Here is a tiny trained network, its code and every weight. The questions are about switching its units off for an input and a target symbol, where a switched-off unit gives its printed mean instead of its output.

import numpy as np


def w(rows, s, z=0):
    codes = np.array(rows[::2]) - 128.0
    scale = np.full(codes.shape[1], s)
    scale[-1] = z or s
    return codes * scale


def softmax(a):
    e = np.exp(a - a.max(-1, keepdims=True))
    return e / e.sum(-1, keepdims=True)


def log_softmax(a):
    a = a - a.max(-1, keepdims=True)
    return a - np.log(np.exp(a).sum(-1, keepdims=True))


def net(x, mask):
    ids = ['αγζμξπτφ'.index(c) for c in x.split()]
    T = len(ids)
    res = E[ids] + P[:T]
    u = 0
    for l in range(2):
        r = res
        for j in range(3):
            rows = slice(3 * j, 3 * j + 3)
            q, k, v = (r @ M[l][rows].T for M in (Q, K, V))
            z = softmax(np.where(np.tri(T) > 0, q @ k.T / 3**0.5, -1e9)) @ v
            o = O[l][rows]
            res = res + np.where(mask[u + j], z, o[:, -1]) @ o[:, :-1]
        u += 3
    return log_softmax(res[-1] @ U[:, :-1].T + U[:, -1])


Q, K, V, O = {}, {}, {}, {}
E = w([
[108,8,246,41,166,137,180,178],'α',
[86,120,160,54,64,100,238,78],'γ',
[86,212,75,54,82,144,113,216],'ζ',
[67,108,83,44,50,162,132,244],'μ',
[56,151,212,137,134,98,143,232],'ξ',
[138,126,145,150,89,69,136,244],'π',
[174,88,214,105,217,106,80,226],'τ',
[117,187,203,184,83,29,210,150],'φ',
],0.013)
P = w([
[30,92,79,156,169,74,83,144],'0',
[135,161,214,160,7,129,179,53],'1',
[115,197,182,45,170,69,141,170],'2',
[153,113,93,197,143,169,147,92],'3',
[196,191,169,119,18,140,104,112],'4',
[164,34,79,54,90,14,193,110],'5',
[156,159,84,206,155,172,95,88],'6',
[164,159,220,85,19,143,130,85],'7',
],0.014)
Q[0] = w([
[110,116,96,77,141,31,179,158],'0.h0',
[168,195,191,109,113,189,161,179],'0.h0',
[66,124,98,139,188,117,133,138],'0.h0',
[161,176,186,126,131,167,138,144],'0.h1',
[155,151,158,143,91,193,101,104],'0.h1',
[200,112,127,115,92,129,151,129],'0.h1',
[136,137,137,9,123,147,141,98],'0.h2',
[114,176,114,119,73,147,116,103],'0.h2',
[125,118,170,121,151,166,144,96],'0.h2',
],0.011)
K[0] = w([
[114,186,129,60,195,67,127,139],'0.h0',
[61,23,88,216,102,94,85,131],'0.h0',
[254,176,68,80,146,142,98,130],'0.h0',
[58,132,31,143,160,122,33,142],'0.h1',
[94,73,107,151,46,152,35,151],'0.h1',
[100,207,131,126,252,78,116,213],'0.h1',
[131,81,75,35,119,127,131,94],'0.h2',
[82,164,125,150,128,173,111,56],'0.h2',
[65,88,156,132,224,112,139,74],'0.h2',
],0.0073)
V[0] = w([
[149,57,115,97,121,110,102,144],'0.h0',
[139,177,116,49,141,182,83,166],'0.h0',
[103,102,132,128,245,133,80,180],'0.h0',
[173,157,209,179,126,124,141,153],'0.h1',
[197,63,128,112,87,131,100,78],'0.h1',
[99,167,84,125,157,164,110,162],'0.h1',
[96,63,92,206,152,91,115,137],'0.h2',
[116,100,152,84,118,87,88,142],'0.h2',
[85,143,142,117,124,111,136,125],'0.h2',
],0.012)
O[0] = w([
[122,98,12,53,171,155,187,82,160],'0.h0',
[223,181,157,139,184,94,121,84,133],'0.h0',
[110,136,100,63,97,127,81,4,210],'0.h0',
[130,119,201,75,144,59,111,126,91],'0.h1',
[177,156,128,73,125,127,128,96,9],'0.h1',
[84,143,133,135,83,138,107,169,162],'0.h1',
[149,167,2,127,80,102,68,155,103],'0.h2',
[108,219,155,150,126,179,172,170,196],'0.h2',
[106,142,156,86,163,133,172,170,178],'0.h2',
],0.009,0.012)
Q[1] = w([
[188,198,177,128,49,180,70,124],'1.h0',
[197,78,159,135,92,160,86,41],'1.h0',
[136,81,71,145,158,167,88,92],'1.h0',
[97,58,36,165,219,80,175,145],'1.h1',
[137,123,51,45,175,88,200,141],'1.h1',
[177,86,187,93,21,138,56,119],'1.h1',
[106,155,142,150,158,129,195,192],'1.h2',
[116,125,76,254,160,176,180,151],'1.h2',
[58,118,222,114,14,140,47,131],'1.h2',
],0.0061)
K[1] = w([
[165,106,70,146,80,120,182,83],'1.h0',
[70,143,170,86,69,99,132,2],'1.h0',
[142,112,141,127,162,180,83,69],'1.h0',
[219,113,157,99,152,121,178,104],'1.h1',
[165,124,167,96,150,127,180,137],'1.h1',
[141,96,105,129,73,111,97,81],'1.h1',
[165,178,170,103,145,164,162,155],'1.h2',
[108,168,194,169,63,163,171,148],'1.h2',
[97,85,120,168,128,95,105,154],'1.h2',
],0.0087)
V[1] = w([
[109,24,149,86,126,142,113,127],'1.h0',
[140,116,157,98,129,83,159,97],'1.h0',
[134,111,161,128,187,161,70,154],'1.h0',
[89,173,170,108,146,105,149,133],'1.h1',
[107,72,117,131,6,219,161,109],'1.h1',
[140,67,167,132,122,114,159,105],'1.h1',
[191,100,155,159,88,149,137,153],'1.h2',
[134,94,72,146,72,116,158,159],'1.h2',
[101,155,139,160,106,129,189,142],'1.h2',
],0.013)
O[1] = w([
[69,90,121,110,125,98,226,130,107],'1.h0',
[76,150,102,135,217,212,138,121,57],'1.h0',
[186,34,139,173,205,112,117,131,42],'1.h0',
[89,90,66,190,126,175,121,93,185],'1.h1',
[81,193,170,110,255,112,105,75,223],'1.h1',
[56,138,187,86,71,167,46,149,3],'1.h1',
[104,203,170,153,140,142,116,152,9],'1.h2',
[116,59,189,213,105,21,99,123,191],'1.h2',
[120,135,115,195,149,105,155,94,216],'1.h2',
],0.0078,0.016)
U = w([
[85,14,9,182,167,174,72,29,183],'α',
[128,104,62,168,156,218,194,159,212],'γ',
[182,166,133,60,196,118,154,94,28],'ζ',
[156,138,108,43,61,147,192,157,64],'μ',
[172,42,191,54,165,80,119,79,3],'ξ',
[82,50,206,70,68,143,46,112,211],'π',
[87,119,149,61,136,161,11,3,89],'τ',
[69,157,189,57,158,125,128,186,136],'φ',
],0.0064,0.0038)

Each question gives the input, a string of symbols that net reads in full, and the target symbol t.
The units are the heads (3 rows each of Q, K, V and O). Each row of codes is followed by its name. A weight is (code - 128) times the scale printed after its matrix; where a second scale follows, it is the last column's (O and U).
mask holds one flag per head, layer by layer. A switched-off head (its flag False) gives its mean, the last column of its rows in O, instead of its output. The means were averaged over made-up inputs and are rounded, as every weight is.
A unit's drop is (log p(t) with every unit on - log p(t) with that unit switched off) / (log p(t) with every unit on - log p(t) with every unit switched off).
The circuit of an input: a set's keep is (log p(t) with only the set's units on - log p(t) with every unit switched off) / (log p(t) with every unit on - log p(t) with every unit switched off). Starting from all 6 units, units are removed one at a time, each time the one whose removal leaves the highest keep (on an exact tie, the one counted first), for as long as the keep stays at least 0.8.
units of the circuit, in order: the units of the circuit, biggest drop first
unit that matters most: the unit with the biggest drop
heads that matter: for each layer, one digit per head in row order, 1 if its drop is at least 0.15 and else 0, layers parted by /
input α μ ξ γ μ, target τ: heads that matter => 100 / 010
input φ τ ξ π ζ μ μ μ, target π: units of the circuit, in order => [0.h0 0.h2 1.h2]
input ζ α π ξ ζ τ α, target γ: units of the circuit, in order => [1.h2]
input μ α γ φ τ α, target γ: heads that matter => 101 / 100
input ξ μ α α ξ, target α: units of the circuit, in order => [0.h0 1.h1 1.h2 0.h2]
input φ ξ μ, target φ: units of the circuit, in order => [0.h0 0.h2]
input μ μ μ γ ξ, target ζ: units of the circuit, in order => [1.h1 0.h1 0.h2]
input α τ τ α γ, target τ: units of the circuit, in order => [0.h0 1.h1]
input α τ τ, target α: heads that matter => 100 / 110
input τ γ ξ ξ ζ, target μ: heads that matter => 101 / 111
input π γ ξ μ μ φ μ ζ, target ξ: units of the circuit, in order => [0.h2 1.h2 1.h1]
input γ μ π ξ γ μ, target π: heads that matter => 110 / 010
input φ μ τ, target φ: heads that matter => 100 / 001
input π φ ζ φ μ ξ, target ζ: heads that matter => 100 / 001
input γ γ α α μ, target φ: heads that matter => 100 / 010
input ζ τ τ, target ζ: heads that matter => 111 / 011
input γ ζ π, target γ: heads that matter => 001 / 111
input γ φ γ φ α α γ τ, target φ: unit that matters most => 1.h1
input ζ π μ μ α γ φ ζ, target γ: units of the circuit, in order => [0.h0 0.h1]
input μ α μ μ ζ τ, target μ: heads that matter => 110 / 010
input π π ζ α μ φ, target ζ: unit that matters most => 0.h0
